The rows lie along a hidden order. The number after each row says roughly how far along it the row is, from 0 to 10. A new part has a new order.
|  .60 | -.62 | -.10 | -.01 | -.14 | -.43 | -.17 |  .00 | -.23 | -.01 | -.15 | -.01 |  .18 | -.02 |  .06 | -.11 | -.20 | -.11 | -.16 | -.29 | -.17 |  .19 |  .04 | -.34 |  .02 |  .25 | -.16 |  .02 | -.13 |  .09 |  .15 | -.15 | -.16 |  .11 | -.07 |  .34 | -.08 | -.63 | -.10 | -.04 |  .11 |  .03 |
8
|  .12 | -.15 |  .10 |  .05 | -.03 |  .18 |  .06 | -.01 | -.14 |  .09 |  .14 |  .09 |  .08 | -.02 | -.09 | -.28 | -.11 |  .01 | -.02 |  .08 | -.01 |  .05 | -.02 |  .09 | -.04 | -.04 |  .05 | -.02 |  .03 |  .01 |  .05 | -.01 | -.01 | -.05 | -.03 |  .13 | -.01 | -.02 |  .01 | -.07 |  .00 | -.07 |
4
|  .10 | -.49 |  .01 |  .01 |  .03 |  .21 |  .08 |  .02 | -.02 | -.01 |  .04 |  .04 | -.12 |  .01 |  .05 | -.04 | -.06 |  .05 | -.07 | -.08 | -.04 | -.05 | -.01 | -.01 |  .02 | -.01 |  .04 | -.04 | -.02 |  .00 |  .03 |  .06 |  .02 |  .07 | -.08 |  .13 |  .08 |  .23 | -.02 |  .01 | -.02 | -.04 |
6
| -.07 | -.20 | -.07 | -.02 | -.02 | -.08 |  .11 |  .04 | -.12 |  .02 |  .01 |  .05 |  .05 |  .01 | -.16 |  .14 | -.08 |  .04 |  .01 |  .07 | -.04 |  .04 |  .02 |  .12 |  .13 | -.07 |  .03 |  .05 |  .07 |  .02 |  .01 | -.04 | -.08 |  .10 |  .29 |  .03 | -.07 | -.11 |  .05 |  .07 | -.09 | -.12 |
7
| -.16 | -.05 | -.07 | -.01 | -.07 | -.17 |  .06 |  .05 | -.01 |  .10 | -.08 |  .06 |  .18 |  .05 |  .16 |  .01 | -.12 | -.04 | -.23 |  .06 |  .11 |  .14 |  .03 | -.20 |  .15 | -.22 | -.19 |  .04 | -.02 |  .04 |  .04 |  .07 |  .00 | -.07 | -.33 |  .36 |  .00 | -.24 | -.03 | -.16 |  .00 |  .14 |
3
|  .71 | -.67 | -.02 |  .01 | -.03 | -.01 | -.21 | -.02 | -.40 | -.03 |  .02 | -.05 |  .14 | -.04 | -.11 | -.06 | -.14 | -.08 |  .19 | -.23 | -.26 |  .03 |  .01 |  .02 | -.17 |  .32 |  .22 | -.03 | -.08 |  .05 |  .12 | -.11 | -.17 |  .09 |  .33 | -.01 | -.08 | -.49 | -.05 |  .12 |  .14 | -.08 |
10
|  .74 | -.81 | -.04 |  .00 | -.10 | -.19 | -.19 | -.02 | -.37 | -.01 | -.06 | -.03 |  .20 | -.02 | -.01 | -.11 | -.22 | -.10 |  .02 | -.27 | -.20 |  .13 |  .03 | -.14 | -.05 |  .29 | -.03 | -.01 | -.11 |  .07 |  .14 | -.11 | -.22 |  .09 |  .25 |  .15 | -.11 | -.70 | -.08 |  .02 |  .12 | -.05 |
10
| -.67 |  .55 | -.20 | -.02 |  .05 |  .08 |  .14 |  .09 |  .21 |  .14 | -.03 |  .03 |  .04 |  .07 |  .36 |  .28 | -.07 | -.02 | -.07 |  .24 |  .28 | -.08 |  .03 | -.10 |  .16 | -.42 | -.25 |  .04 |  .00 | -.01 | -.05 |  .32 |  .33 | -.17 | -.73 |  .37 |  .06 |  .38 | -.03 | -.17 | -.06 |  .32 |
0
|  .19 | -.70 | -.15 |  .02 |  .12 |  .42 |  .02 |  .00 | -.15 |  .05 |  .14 |  .07 | -.16 | -.04 |  .26 |  .00 | -.11 | -.01 |  .15 | -.11 | -.05 | -.19 | -.03 |  .03 | -.03 | -.27 | -.07 | -.09 | -.05 |  .01 |  .05 |  .15 |  .17 | -.08 | -.44 |  .28 |  .13 |  .17 | -.08 |  .01 |  .03 |  .06 |
5
|  .10 |  .07 | -.12 |  .07 |  .04 |  .26 | -.07 |  .00 | -.20 |  .06 |  .17 |  .06 | -.11 | -.12 |  .19 | -.24 | -.07 | -.09 |  .23 | -.01 |  .01 | -.12 | -.05 |  .05 | -.11 | -.11 | -.08 | -.05 | -.01 |  .00 |  .08 | -.05 |  .12 |  .01 | -.35 |  .20 |  .06 |  .06 | -.06 | -.03 |  .06 |  .06 |
2
|  .12 |  .16 |  .07 |  .03 |  .01 |  .23 | -.12 | -.03 | -.01 |  .04 |  .04 | -.06 |  .03 |  .04 |  .11 | -.10 |  .01 | -.02 | -.03 | -.02 |  .10 | -.04 | -.02 | -.04 | -.20 | -.04 |  .03 | -.06 | -.07 | -.02 |  .04 |  .17 |  .12 | -.24 | -.41 | -.04 |  .04 |  .01 | -.06 | -.09 |  .13 |  .20 |
2
|  .09 | -.59 |  .01 | -.01 |  .00 |  .24 |  .07 |  .04 | -.48 |  .20 |  .26 |  .06 |  .40 |  .05 | -.07 |  .08 | -.24 |  .05 |  .11 |  .22 |  .12 |  .05 |  .04 |  .28 | -.03 | -.37 |  .18 |  .00 |  .04 |  .02 |  .10 |  .26 |  .04 | -.16 | -.05 |  .21 | -.08 | -.48 |  .01 | -.05 |  .01 |  .07 |
5
| -.01 | -.04 |  .03 |  .00 |  .01 |  .05 |  .01 |  .03 |  .02 |  .03 | -.09 |  .02 |  .10 |  .02 |  .05 | -.07 | -.05 | -.02 |  .01 |  .04 |  .01 |  .01 |  .00 |  .01 |  .09 | -.03 |  .04 |  .00 |  .00 |  .01 |  .02 |  .04 | -.02 |  .00 |  .07 |  .08 |  .01 | -.08 |  .02 | -.03 |  .03 | -.03 |
5
|  .25 | -.53 | -.15 | -.05 | -.10 |  .18 | -.05 | -.17 | -.44 |  .01 |  .50 | -.09 | -.10 | -.01 | -.27 |  .37 | -.02 |  .10 | -.06 |  .05 |  .21 |  .08 | -.02 |  .08 | -.36 | -.49 |  .14 | -.03 |  .01 |  .01 |  .08 |  .32 |  .24 | -.30 | -.73 | -.38 | -.07 |  .26 | -.12 |  .06 | -.01 |  .41 |
2
|  .02 | -.09 |  .06 |  .00 | -.03 | -.02 |  .03 |  .01 | -.10 |  .03 |  .05 |  .01 |  .14 |  .03 | -.08 |  .00 | -.05 |  .02 | -.04 |  .10 |  .05 |  .07 |  .01 |  .08 |  .04 | -.01 |  .07 |  .02 |  .02 |  .00 | -.02 |  .03 | -.03 | -.04 |  .12 |  .01 | -.04 | -.19 |  .02 |  .00 |  .00 | -.01 |
5

Next part:
|  .24 | -.01 | -.26 |  .06 |  .29 |  .21 | -.15 | -.03 | -.34 | -.03 | -.09 | -.23 | -.11 |  .32 | -.15 |  .27 | -.11 | -.12 |  .07 | -.13 | -.09 |  .19 | -.32 |  .01 | -.15 | -.06 |  .06 |  .15 | -.09 | -.23 |  .38 | -.03 |  .04 | -.12 | -.08 | -.08 | -.27 | -.34 | -.14 |  .17 |  .03 |  .55 |  .40 |  .20 | -.08 | -.03 |  .16 | -.08 |  .08 | -.52 |
3
|  .01 | -.06 |  .09 | -.13 |  .08 | -.17 | -.01 |  .10 |  .27 |  .12 | -.12 |  .17 |  .15 |  .22 |  .33 | -.04 |  .22 |  .10 |  .13 | -.07 |  .01 | -.45 |  .02 |  .15 |  .23 |  .08 | -.30 | -.07 |  .07 |  .22 | -.05 | -.10 | -.11 |  .13 |  .10 |  .03 |  .18 |  .16 | -.12 | -.16 |  .06 | -.40 | -.14 | -.05 |  .22 | -.01 | -.17 | -.04 | -.30 |  .41 |
6
|  .03 |  .01 |  .24 |  .12 |  .21 | -.43 |  .00 |  .51 | -.08 |  .12 |  .04 |  .39 | -.16 | -.11 |  .30 | -.28 |  .22 |  .11 |  .05 |  .14 | -.24 |  .08 |  .12 |  .07 |  .10 |  .14 | -.33 | -.01 |  .02 |  .04 |  .15 |  .08 |  .02 |  .19 |  .08 | -.07 |  .06 | -.01 |  .05 |  .20 |  .08 | -.25 | -.51 |  .17 |  .09 | -.06 | -.21 | -.23 | -.30 | -.55 |
2
|  .09 |  .22 | -.06 | -.07 | -.08 |  .85 |  .14 |  .06 |  .53 |  .07 | -.30 | -.07 | -.28 |  .02 |  .01 | -.20 |  .19 | -.48 |  .44 |  .10 | -.25 |  .59 |  .02 | -.08 | -.02 |  .02 |  .14 | -.02 | -.17 |  .34 |  .06 |  .01 | -.17 |  .13 |  .21 | -.01 | -.02 |  .22 | -.36 | -.33 |  .31 | -.06 |  .37 | -.33 |  .17 | -.28 |  .81 | -.04 |  .10 |  .30 |
4
| -.12 | -.27 |  .19 | -.18 |  .00 | -.61 |  .12 |  .34 | -.10 | -.14 |  .00 |  .14 |  .11 |  .44 |  .27 |  .05 | -.08 |  .25 | -.16 | -.30 |  .39 | -.99 |  .17 |  .43 |  .23 |  .18 |  .21 | -.14 |  .11 |  .06 |  .26 | -.24 | -.19 |  .07 |  .09 |  .05 |  .09 | -.04 |  .06 |  .28 | -.10 | -.36 | -.04 | -.07 |  .14 |  .05 | -.22 |  .11 | -.49 |  .48 |
7
|  .20 | -.01 | -.14 | -.02 |  .21 | -.63 | -.25 |  .30 | -.31 |  .12 |  .03 |  .13 | -.20 |  .07 |  .13 |  .26 |  .10 | -.12 |  .01 | -.26 |  .10 |  .21 | -.18 |  .03 | -.07 |  .02 | -.15 |  .00 | -.02 |  .12 |  .03 |  .04 |  .02 |  .11 |  .07 | -.02 | -.08 |  .23 | -.31 | -.11 |  .16 | -.03 |  .34 |  .29 |  .10 | -.25 |  .09 | -.07 | -.31 | -.07 |
10
|  .25 | -.15 | -.13 | -.16 |  .27 | -.99 | -.18 |  .52 | -.74 | -.17 |  .04 |  .11 | -.33 |  .05 | -.19 |  .46 | -.09 |  .11 | -.01 | -.41 | -.05 | -.16 | -.16 |  .29 | -.12 |  .11 |  .05 | -.12 |  .12 | -.08 |  .41 | -.11 |  .08 |  .18 | -.05 | -.09 | -.18 | -.21 |  .04 | -.07 |  .13 |  .07 |  .22 |  .47 |  .19 | -.25 | -.03 |  .06 | -.38 | -.40 |
7
| -.17 | -.03 |  .03 | -.24 |  .17 |  .00 | -.02 |  .39 |  .11 |  .11 | -.11 |  .07 | -.31 |  .19 |  .34 | -.05 |  .11 | -.07 |  .19 | -.24 | -.12 | -.19 |  .08 |  .32 |  .40 |  .19 | -.43 | -.12 |  .10 |  .16 |  .03 | -.27 | -.02 |  .18 | -.03 |  .01 |  .11 |  .14 |  .02 |  .04 |  .07 | -.22 | -.03 |  .22 |  .25 |  .00 | -.06 | -.06 | -.36 |  .36 |
5
| -.12 | -.06 |  .06 |  .17 | -.03 |  .04 |  .19 | -.15 |  .35 | -.07 | -.10 | -.14 |  .23 |  .26 | -.02 | -.06 |  .01 |  .05 | -.22 |  .02 |  .17 | -.51 |  .20 |  .25 |  .02 | -.19 |  .54 | -.04 | -.11 | -.02 |  .00 | -.25 | -.16 | -.12 |  .20 |  .02 | -.18 | -.13 |  .16 |  .33 | -.02 |  .02 |  .08 | -.66 | -.10 |  .15 |  .04 | -.03 |  .01 |  .08 |
2
|  .11 | -.10 |  .24 |  .07 |  .23 | -.04 |  .02 | -.13 |  .02 | -.01 | -.07 |  .17 |  .17 |  .33 |  .14 | -.08 |  .20 |  .05 |  .12 |  .08 | -.18 | -.43 | -.27 | -.02 | -.12 | -.08 |  .33 |  .03 | -.11 | -.12 |  .36 |  .08 | -.06 | -.04 |  .10 | -.08 | -.25 | -.21 | -.03 |  .27 |  .06 |  .21 |  .01 | -.10 | -.27 | -.01 | -.09 | -.09 |  .00 | -.48 |
1
|  .15 | -.12 |  .36 |  .18 |  .30 | -.47 |  .10 |  .45 | -.23 |  .04 |  .03 |  .08 |  .07 | -.11 |  .01 |  .01 |  .09 |  .26 |  .03 |  .51 | -.11 | -.39 | -.06 |  .00 | -.19 |  .05 |  .19 |  .01 |  .01 | -.17 |  .29 |  .17 |  .01 |  .06 | -.04 | -.05 | -.11 | -.20 |  .08 |  .27 |  .19 |  .08 | -.28 |  .16 |  .03 |  .00 | -.32 |  .02 | -.25 | -.74 |
4
| -.30 |  .02 |  .00 | -.14 | -.01 |  .13 | -.17 |  .06 |  .23 |  .27 | -.16 |  .15 | -.12 |  .19 |  .62 | -.48 |  .12 |  .08 | -.22 | -.13 | -.03 | -.36 |  .24 |  .13 |  .57 |  .35 | -.91 | -.04 |  .16 |  .37 | -.12 | -.08 | -.01 |  .04 |  .08 |  .00 |  .16 |  .10 | -.18 |  .10 | -.40 | -.33 | -.28 |  .00 |  .16 |  .07 |  .43 | -.31 | -.37 | -.05 |
0
| -.12 | -.12 |  .07 |  .03 | -.04 |  .27 |  .22 |  .39 |  .18 | -.14 | -.09 | -.08 | -.01 |  .45 | -.12 | -.10 |  .02 |  .07 | -.30 | -.17 |  .54 | -.89 |  .28 |  .50 |  .17 | -.05 |  .54 | -.11 | -.02 |  .06 | -.01 | -.45 | -.18 | -.09 |  .08 |  .10 | -.05 |  .03 |  .09 |  .54 | -.10 | -.01 |  .02 | -.31 | -.01 |  .18 | -.12 |  .12 | -.16 |  .31 |
4
| -.11 | -.01 |  .21 | -.01 | -.06 |  .65 |  .37 |  .59 |  .32 | -.07 | -.06 | -.21 | -.13 |  .11 |  .06 | -.08 |  .13 | -.10 | -.07 |  .23 |  .42 | -.33 |  .19 |  .42 |  .00 | -.07 |  .56 | -.11 | -.07 |  .14 | -.01 | -.39 | -.20 |  .09 |  .19 |  .15 |  .09 |  .20 |  .16 |  .18 |  .19 | -.20 |  .23 | -.25 |  .09 |  .04 |  .19 |  .13 | -.12 |  .82 |
6
| -.08 | -.24 | -.01 | -.35 | -.29 | -.19 |  .05 |  .27 | -.16 | -.17 | -.06 |  .19 | -.32 |  .13 |  .35 | -.02 |  .06 |  .02 | -.10 | -.54 | -.01 | -.08 |  .12 |  .45 |  .43 |  .21 | -.13 | -.12 |  .12 |  .08 |  .12 | -.33 | -.04 |  .16 |  .17 |  .04 |  .12 |  .07 |  .08 | -.06 | -.04 | -.28 | -.21 |  .19 |  .42 | -.21 |  .15 | -.22 | -.15 |  .37 |
3
|  .22 | -.04 | -.35 | -.17 |  .29 |  .09 | -.01 |  .48 | -.13 |  .06 | -.14 | -.08 | -.08 |  .54 | -.05 |  .32 | -.02 | -.31 | -.06 | -.30 |  .04 |  .30 |  .02 |  .04 | -.06 |  .31 |  .07 |  .02 |  .03 | -.01 |  .21 | -.15 |  .14 |  .06 | -.05 | -.04 | -.17 |  .17 | -.26 |  .17 |  .00 |  .34 |  .79 |  .25 |  .01 |  .03 |  .54 | -.12 | -.21 | -.41 |
9
